Below are the code and all the weights of a small trained network. Each question names an input and a class and asks about switching units off, where a switched-off unit gives its printed mean instead of its output.

import numpy as np


def w(rows, s, z=0):
    codes = np.array(rows[::2]) - 128.0
    scale = np.full(codes.shape[1], s)
    scale[-1] = z or s
    return codes * scale


def f(y):
    return y / 2 * (1 + np.tanh(0.7978845608 * (y + 0.044715 * y**3)))


def log_softmax(a):
    a = a - a.max(-1, keepdims=True)
    return a - np.log(np.exp(a).sum(-1, keepdims=True))


def net(x, mask):
    res = np.array(x, float).reshape(1, 6) / 4 @ E
    y = f(res @ A[0][:, :-1].T + A[0][:, -1])
    res = res + np.where(mask, y, B[0][:, -1]) @ B[0][:, :-1]
    return log_softmax(res[-1] @ U[:, :-1].T + U[:, -1])


A, B = {}, {}
E = w([
[119,136,132,120,135,121,130,134,120],'x0',
[91,36,127,194,65,8,91,182,55],'x1',
[216,152,89,92,147,110,51,18,23],'x2',
[120,116,112,124,111,137,126,117,134],'x3',
[233,140,6,91,116,50,202,187,161],'x4',
[131,125,124,135,123,131,127,123,132],'x5',
],0.012)
A[0] = w([
[131,88,68,129,111,74,181,171,132,76],'neuron 0',
[53,146,162,182,104,133,104,119,122,187],'neuron 1',
[179,205,94,60,181,174,106,21,107,115],'neuron 2',
[109,126,142,120,150,175,167,153,222,184],'neuron 3',
[158,99,119,128,92,81,180,206,170,157],'neuron 4',
[132,175,149,121,135,205,46,87,91,145],'neuron 5',
[66,73,135,203,83,77,156,210,134,109],'neuron 6',
[94,57,153,172,104,101,121,200,151,123],'neuron 7',
[107,175,156,112,141,222,205,177,235,220],'neuron 8',
[213,150,9,94,118,70,214,201,137,158],'neuron 9',
[202,147,87,90,151,108,140,107,111,96],'neuron 10',
[158,83,118,169,97,49,58,113,46,66],'neuron 11',
[75,116,190,191,114,169,120,131,99,243],'neuron 12',
[152,91,115,170,124,80,62,123,64,54],'neuron 13',
[72,104,226,134,162,197,45,68,113,254],'neuron 14',
[154,120,102,124,106,70,35,111,61,42],'neuron 15',
],0.011,0.008)
B[0] = w([
[151,156,142,129,98,88,77,116,152,181],'neuron 0',
[90,119,116,140,142,146,148,136,89,178],'neuron 1',
[171,102,156,187,62,100,202,147,161,214],'neuron 2',
[113,161,133,85,177,131,74,121,130,189],'neuron 3',
[132,153,135,152,124,89,67,123,127,196],'neuron 4',
[159,112,194,131,114,91,120,80,154,188],'neuron 5',
[142,109,152,194,103,80,165,135,107,201],'neuron 6',
[101,107,127,165,105,100,170,136,98,183],'neuron 7',
[135,140,94,57,170,160,67,102,115,225],'neuron 8',
[223,149,106,117,123,87,136,160,254,251],'neuron 9',
[156,103,133,99,109,156,173,154,179,178],'neuron 10',
[114,148,132,90,178,141,85,114,130,195],'neuron 11',
[81,112,138,134,142,147,145,104,62,194],'neuron 12',
[104,167,103,93,188,156,92,118,140,173],'neuron 13',
[116,124,227,160,118,113,74,63,134,230],'neuron 14',
[125,142,104,60,167,168,98,115,142,179],'neuron 15',
],0.015,0.027)
U = w([
[94,130,154,60,182,238,52,89,99,252],'0',
[164,120,184,218,66,48,105,119,168,152],'1',
[156,162,22,32,179,138,70,172,170,105],'2',
[184,105,109,130,72,143,254,176,181,55],'3',
[78,98,145,236,107,135,151,155,52,59],'4',
],0.01,0.003)

Each question gives the input, the list of numbers given to net, and the class t.
The units are the neurons (one row each of A and B). Each row of codes is followed by its name. A weight is (code - 128) times the scale printed after its matrix; where a second scale follows, it is the last column's (A, B and U).
mask holds one flag per neuron, in row order. A switched-off neuron (its flag False) gives its mean, the last column of its row in B, instead of its output. The means were averaged over made-up inputs and are rounded, as every weight is.
A unit's drop is (log p(t) with every unit on - log p(t) with that unit switched off) / (log p(t) with every unit on - log p(t) with every unit switched off).
The circuit of an input: a set's keep is (log p(t) with only the set's units on - log p(t) with every unit switched off) / (log p(t) with every unit on - log p(t) with every unit switched off). Starting from the 12 units with the biggest drops (on a tie, the unit counted first), units are removed one at a time, each time the one whose removal leaves the highest keep (on an exact tie, the one counted first), for as long as the keep stays at least 0.8.
units of the circuit, in order: the units of the circuit, biggest drop first
top k neurons: the k neurons with the biggest drops, biggest first
drop of u: that unit's drop, to one decimal
input [3,7,1,7,-6,-4], class 0: units of the circuit, in order : [neuron 2]
input [8,7,0,5,-8,7], class 4: top 3 neurons : [neuron 6; neuron 8; neuron 7]
input [-6,1,5,-6,5,-2], class 2: top 2 neurons : [neuron 6; neuron 15]
input [-2,0,-2,8,-1,-3], class 0: top 2 neurons : [neuron 2; neuron 9]
input [5,0,-5,3,8,-6], class 2: top 2 neurons : [neuron 14; neuron 2]
input [1,1,6,-2,-6,-7], class 0: top 2 neurons : [neuron 9; neuron 15]
input [-3,0,1,6,3,-4], class 3: top 2 neurons : [neuron 8; neuron 14]
input [-7,1,-2,-3,-8,-7], class 4: top 2 neurons : [neuron 9; neuron 12]
input [5,-6,1,-4,1,-6], class 3: top 2 neurons : [neuron 2; neuron 14]
input [-3,-1,8,-7,8,4], class 3: drop of neuron 2 : 0.7
input [4,4,8,-5,2,-1], class 2: drop of neuron 5 : 0.0
input [0,-8,2,-2,3,-4], class 3: drop of neuron 2 : 1.4
input [3,-1,-7,5,4,3], class 2: drop of neuron 8 : 0.6
input [8,-8,3,-4,-4,-8], class 1: top neuron : [neuron 2]
